Here is a tiny trained network, its code and every weight. The questions are about switching its units off for an input and a target symbol, where a switched-off unit gives its printed mean instead of its output.

import numpy as np


def w(rows, s, z=0):
    codes = np.array(rows[::2]) - 128.0
    scale = np.full(codes.shape[1], s)
    scale[-1] = z or s
    return codes * scale


def norm(h):
    return h / np.sqrt((h * h).mean(-1, keepdims=True) + 1e-5)


def f(y):
    return y / 2 * (1 + np.tanh(0.7978845608 * (y + 0.044715 * y**3)))


def softmax(a):
    e = np.exp(a - a.max(-1, keepdims=True))
    return e / e.sum(-1, keepdims=True)


def log_softmax(a):
    a = a - a.max(-1, keepdims=True)
    return a - np.log(np.exp(a).sum(-1, keepdims=True))


def net(x, mask):
    ids = ['βδεζθλμπτ'.index(c) for c in x.split()]
    T = len(ids)
    res = E[ids] + P[:T]
    u = 0
    for l in range(2):
        r = norm(res)
        for j in range(2):
            rows = slice(2 * j, 2 * j + 2)
            q, k, v = (r @ M[l][rows].T for M in (Q, K, V))
            z = softmax(np.where(np.tri(T) > 0, q @ k.T / 2**0.5, -1e9)) @ v
            o = O[l][rows]
            res = res + np.where(mask[u + j], z, o[:, -1]) @ o[:, :-1]
        u += 2
        y = f(norm(res) @ A[l][:, :-1].T + A[l][:, -1])
        res = res + np.where(mask[u : u + 4], y, B[l][:, -1]) @ B[l][:, :-1]
        u += 4
    return log_softmax(norm(res)[-1] @ U[:, :-1].T + U[:, -1])


Q, K, V, O, A, B = {}, {}, {}, {}, {}, {}
E = w([
[142,161,164,90,137],'β',
[153,86,192,124,198],'δ',
[116,62,143,131,161],'ε',
[146,72,129,175,82],'ζ',
[232,83,247,158,76],'θ',
[142,133,100,162,211],'λ',
[60,49,65,102,89],'μ',
[44,67,92,51,153],'π',
[105,133,78,132,144],'τ',
],0.014)
P = w([
[112,110,147,104,114],'0',
[113,109,148,104,116],'1',
[127,99,115,91,147],'2',
[101,75,6,232,147],'3',
[118,115,151,106,116],'4',
[145,105,104,90,143],'5',
[99,108,16,227,163],'6',
[120,123,153,111,114],'7',
[164,128,84,95,122],'8',
[91,125,21,231,217],'9',
[122,123,152,114,117],'10',
[202,119,107,101,155],'11',
],0.016)
Q[0] = w([
[191,131,115,71,170],'0.h1',
[73,172,228,102,96],'0.h1',
[5,175,140,129,185],'0.h2',
[227,103,23,125,220],'0.h2',
],0.014)
K[0] = w([
[120,165,150,147,213],'0.h1',
[77,80,208,132,87],'0.h1',
[57,175,133,129,135],'0.h2',
[250,197,68,133,171],'0.h2',
],0.018)
V[0] = w([
[119,156,123,150,38],'0.h1',
[136,58,65,3,106],'0.h1',
[246,119,85,115,89],'0.h2',
[41,60,200,119,1],'0.h2',
],0.0067)
O[0] = w([
[10,104,159,52,124,23],'0.h1',
[105,238,139,213,35,177],'0.h1',
[95,85,51,47,3,137],'0.h2',
[5,161,243,89,69,2],'0.h2',
],0.0054,0.0069)
A[0] = w([
[62,83,135,86,134,7],'0.n1',
[96,104,207,234,164,129],'0.n2',
[96,199,72,214,169,146],'0.n3',
[159,213,126,6,139,255],'0.n4',
],0.013,0.0044)
B[0] = w([
[97,249,58,127,95,132],'0.n1',
[3,167,137,16,61,174],'0.n2',
[77,188,188,181,48,254],'0.n3',
[123,232,188,165,150,145],'0.n4',
],0.012,0.0089)
Q[1] = w([
[79,149,121,87,141],'1.h1',
[114,108,77,82,75],'1.h1',
[111,106,165,4,202],'1.h2',
[209,111,156,115,145],'1.h2',
],0.018)
K[1] = w([
[63,141,171,105,139],'1.h1',
[24,120,94,129,91],'1.h1',
[6,98,190,157,151],'1.h2',
[137,97,150,204,173],'1.h2',
],0.016)
V[1] = w([
[195,195,148,114,145],'1.h1',
[110,177,99,159,83],'1.h1',
[172,98,153,146,8],'1.h2',
[197,178,192,105,140],'1.h2',
],0.013)
O[1] = w([
[133,77,118,49,86,184],'1.h1',
[182,198,153,87,141,253],'1.h1',
[133,28,203,101,58,165],'1.h2',
[180,153,251,185,199,151],'1.h2',
],0.013,0.0056)
A[1] = w([
[109,134,91,112,112,7],'1.n1',
[252,95,85,126,143,130],'1.n2',
[101,115,138,90,127,254],'1.n3',
[116,153,68,130,107,34],'1.n4',
],0.031,0.0081)
B[1] = w([
[170,108,202,98,99,130],'1.n1',
[252,189,20,135,35,252],'1.n2',
[169,100,94,184,165,156],'1.n3',
[122,101,161,41,143,143],'1.n4',
],0.021,0.026)
U = w([
[175,158,234,153,193,162],'β',
[109,93,121,177,211,236],'δ',
[43,83,72,108,134,165],'ε',
[93,9,99,186,66,34],'ζ',
[182,60,238,151,125,147],'θ',
[187,144,86,121,95,127],'λ',
[119,65,182,47,79,140],'μ',
[89,177,117,71,194,152],'π',
[73,170,195,153,24,3],'τ',
],0.015,0.0057)

Each question gives the input, a string of symbols that net reads in full, and the target symbol t.
The units are the heads (2 rows each of Q, K, V and O) and the neurons (one row each of A and B). Each row of codes is followed by its name. A weight is (code - 128) times the scale printed after its matrix; where a second scale follows, it is the last column's (O, A, B and U).
mask holds one flag per unit, layer by layer, with each layer's heads first. A switched-off unit (its flag False) gives its mean, the last column of its rows in O or B, instead of its output. The means were averaged over made-up inputs and are rounded, as every weight is.
A unit's drop is (log p(t) with every unit on - log p(t) with that unit switched off) / (log p(t) with every unit on - log p(t) with every unit switched off).
The circuit of an input: a set's keep is (log p(t) with only the set's units on - log p(t) with every unit switched off) / (log p(t) with every unit on - log p(t) with every unit switched off). Starting from all 12 units, units are removed one at a time, each time the one whose removal leaves the highest keep (on an exact tie, the one counted first), for as long as the keep stays at least 0.8.
units of the circuit, in order: the units of the circuit, biggest drop first
most important unit: the unit with the biggest drop
top k neurons: the k neurons with the biggest drops, biggest first
heads that matter: for each layer, one digit per head in row order, 1 if its drop is at least 0.15 and else 0, layers parted by /
input λ τ τ λ, target τ: units of the circuit, in order : (0.n3; 1.n2; 1.n3)
input π λ ζ θ, target ζ: most important unit : 0.n3
input ζ λ ζ λ τ λ λ τ ζ μ, target ζ: units of the circuit, in order : (1.n2; 1.h2)
input β λ δ τ, target δ: heads that matter : 00 / 01
input π λ μ λ ζ λ λ λ τ μ, target τ: units of the circuit, in order : (0.n3; 1.n2; 1.n3)
input π ζ λ δ β τ π, target τ: units of the circuit, in order : (0.h1; 0.n3; 1.n2)
input θ λ μ ζ λ λ ζ μ, target μ: top 4 neurons : (0.n1; 0.n3; 1.n2; 1.n4)
input ζ δ θ τ ζ π λ, target π: top 3 neurons : (0.n1; 1.n2; 0.n3)
input π θ μ ε, target μ: heads that matter : 00 / 01
input ζ λ θ τ λ π θ, target π: heads that matter : 01 / 11
input ε θ λ λ λ ζ λ ε τ μ δ, target δ: heads that matter : 01 / 00
input ζ τ τ, target τ: heads that matter : 10 / 00
input λ π μ θ π λ ζ μ μ τ, target μ: units of the circuit, in order : (1.h2; 1.n4; 1.n2)
input λ λ ζ ε τ δ μ, target δ: heads that matter : 01 / 01
input λ λ τ λ τ ζ λ, target ζ: units of the circuit, in order : (1.h2; 1.n2)
input ζ τ μ λ μ λ δ δ τ π, target τ: most important unit : 0.n3
input τ μ τ λ π β π, target β: heads that matter : 01 / 01
input τ λ π μ ε δ θ ζ, target ζ: top 4 neurons : (1.n3; 1.n2; 0.n3; 0.n2)
input τ τ μ λ μ ε λ β π λ, target π: heads that matter : 00 / 01
input ζ λ δ ζ λ π τ, target π: heads that matter : 00 / 01
